Below is a small trained network, with its code and all its weights. Each question gives an input and a target symbol and asks what happens when units are switched off, that is, made to give their printed mean instead of their output.

import numpy as np


def w(rows, s, z=0):
    codes = np.array(rows[::2]) - 128.0
    scale = np.full(codes.shape[1], s)
    scale[-1] = z or s
    return codes * scale


def norm(h):
    return h / np.sqrt((h * h).mean(-1, keepdims=True) + 1e-5)


def f(y):
    return np.maximum(y, 0)


def softmax(a):
    e = np.exp(a - a.max(-1, keepdims=True))
    return e / e.sum(-1, keepdims=True)


def log_softmax(a):
    a = a - a.max(-1, keepdims=True)
    return a - np.log(np.exp(a).sum(-1, keepdims=True))


def net(x, mask):
    ids = ['ΦΩεξτψ'.index(c) for c in x.split()]
    T = len(ids)
    res = E[ids] + P[:T]
    r = norm(res)
    for j in range(3):
        rows = slice(2 * j, 2 * j + 2)
        q, k, v = (r @ M[0][rows].T for M in (Q, K, V))
        z = softmax(np.where(np.tri(T) > 0, q @ k.T / 2**0.5, -1e9)) @ v
        o = O[0][rows]
        res = res + np.where(mask[j], z, o[:, -1]) @ o[:, :-1]
    y = f(norm(res) @ A[0][:, :-1].T + A[0][:, -1])
    res = res + np.where(mask[3:11], y, B[0][:, -1]) @ B[0][:, :-1]
    return log_softmax(norm(res)[-1] @ U[:, :-1].T + U[:, -1])


Q, K, V, O, A, B = {}, {}, {}, {}, {}, {}
E = w([
[162,134,64,83],'Φ',
[55,133,116,60],'Ω',
[105,183,2,49],'ε',
[126,147,98,175],'ξ',
[229,142,136,18],'τ',
[149,59,53,132],'ψ',
],0.0083)
P = w([
[194,142,255,183],'0',
[89,176,35,109],'1',
[101,178,39,121],'2',
[103,172,48,143],'3',
[111,188,53,115],'4',
[121,178,46,122],'5',
[120,173,50,124],'6',
[122,183,37,134],'7',
[127,186,41,131],'8',
[133,185,43,137],'9',
],0.0047)
Q[0] = w([
[130,202,73,183],'head 1',
[175,120,92,174],'head 1',
[66,148,176,25],'head 2',
[196,160,167,135],'head 2',
[92,192,116,1],'head 3',
[170,113,39,190],'head 3',
],0.012)
K[0] = w([
[130,152,184,105],'head 1',
[214,114,168,228],'head 1',
[43,133,78,43],'head 2',
[164,152,126,115],'head 2',
[212,34,1,154],'head 3',
[159,123,215,178],'head 3',
],0.0097)
V[0] = w([
[92,75,81,114],'head 1',
[144,148,138,123],'head 1',
[123,151,112,147],'head 2',
[89,63,90,32],'head 2',
[151,1,84,151],'head 3',
[105,168,70,130],'head 3',
],0.014)
O[0] = w([
[103,206,139,160,113],'head 1',
[200,47,138,193,154],'head 1',
[153,77,147,1,137],'head 2',
[130,125,209,215,201],'head 2',
[142,212,25,149,254],'head 3',
[104,46,87,166,140],'head 3',
],0.0078,0.0057)
A[0] = w([
[148,69,109,125,103],'neuron 1',
[68,66,135,198,61],'neuron 2',
[123,147,31,200,252],'neuron 3',
[54,47,139,117,198],'neuron 4',
[246,111,90,101,133],'neuron 5',
[114,11,57,167,143],'neuron 6',
[169,100,144,51,121],'neuron 7',
[214,108,155,119,247],'neuron 8',
],0.011,0.0028)
B[0] = w([
[255,96,110,144,168],'neuron 1',
[85,104,151,64,150],'neuron 2',
[174,201,121,88,254],'neuron 3',
[58,252,109,94,165],'neuron 4',
[55,115,95,164,217],'neuron 5',
[182,133,221,92,206],'neuron 6',
[103,85,172,169,167],'neuron 7',
[68,118,61,225,188],'neuron 8',
],0.0091,0.011)
U = w([
[247,88,145,155,2],'Φ',
[7,142,180,122,186],'Ω',
[136,128,207,58,145],'ε',
[93,39,63,53,129],'ξ',
[117,65,102,252,173],'τ',
[65,200,40,169,145],'ψ',
],0.012,0.0036)

Each question gives the input, a string of symbols that net reads in full, and the target symbol t.
The units are the heads (2 rows each of Q, K, V and O) and the neurons (one row each of A and B). Each row of codes is followed by its name. A weight is (code - 128) times the scale printed after its matrix; where a second scale follows, it is the last column's (O, A, B and U).
mask holds one flag per unit, heads first, then neurons. A switched-off unit (its flag False) gives its mean, the last column of its rows in O or B, instead of its output. The means were averaged over made-up inputs and are rounded, as every weight is.
A unit's drop is (log p(t) with every unit on - log p(t) with that unit switched off) / (log p(t) with every unit on - log p(t) with every unit switched off).
The circuit of an input: a set's keep is (log p(t) with only the set's units on - log p(t) with every unit switched off) / (log p(t) with every unit on - log p(t) with every unit switched off). Starting from all 11 units, units are removed one at a time, each time the one whose removal leaves the highest keep (on an exact tie, the one counted first), for as long as the keep stays at least 0.8.
units of the circuit, in order: the units of the circuit, biggest drop first
most important unit: the unit with the biggest drop
which heads matter: for each layer, one digit per head in row order, 1 if its drop is at least 0.15 and else 0, layers parted by /
drop of u: that unit's drop, to one decimal
input τ Φ Φ Φ, target Φ: units of the circuit, in order	neuron 1; head 3
input τ ξ ξ Φ, target Φ: which heads matter	001
input τ ξ Ω τ ξ ψ Φ ψ ψ, target τ: which heads matter	001
input Φ ψ ψ ψ ψ ξ, target Φ: most important unit	head 1
input Φ ψ ξ τ τ ψ ψ, target Φ: which heads matter	000
input Φ ε ξ Φ, target τ: which heads matter	011
input Φ τ ψ, target Φ: units of the circuit, in order	neuron 6; head 1
input ε Φ Ω τ, target τ: units of the circuit, in order	head 3; neuron 8
input Ω ψ ψ τ Φ ξ, target Ω: units of the circuit, in order	head 3; neuron 4
input τ ξ ε, target ε: units of the circuit, in order	head 3; neuron 6
input Φ ψ Φ ξ, target Φ: units of the circuit, in order	head 1; neuron 6
input τ ψ Ω ξ, target τ: which heads matter	101
input ε ψ Ω ψ ψ, target ε: units of the circuit, in order	head 3; neuron 6; neuron 2
input ε Φ ξ Ω, target Ω: most important unit	head 3
input ε Ω ξ ψ ξ, target ε: drop of head 3	0.6
input ε Ω τ τ Ω τ, target τ: drop of head 3	0.3
input ξ ψ ψ τ Φ ξ ξ, target ξ: drop of head 3	0.1
input ξ Ω ξ ξ, target ξ: drop of head 2	0.8
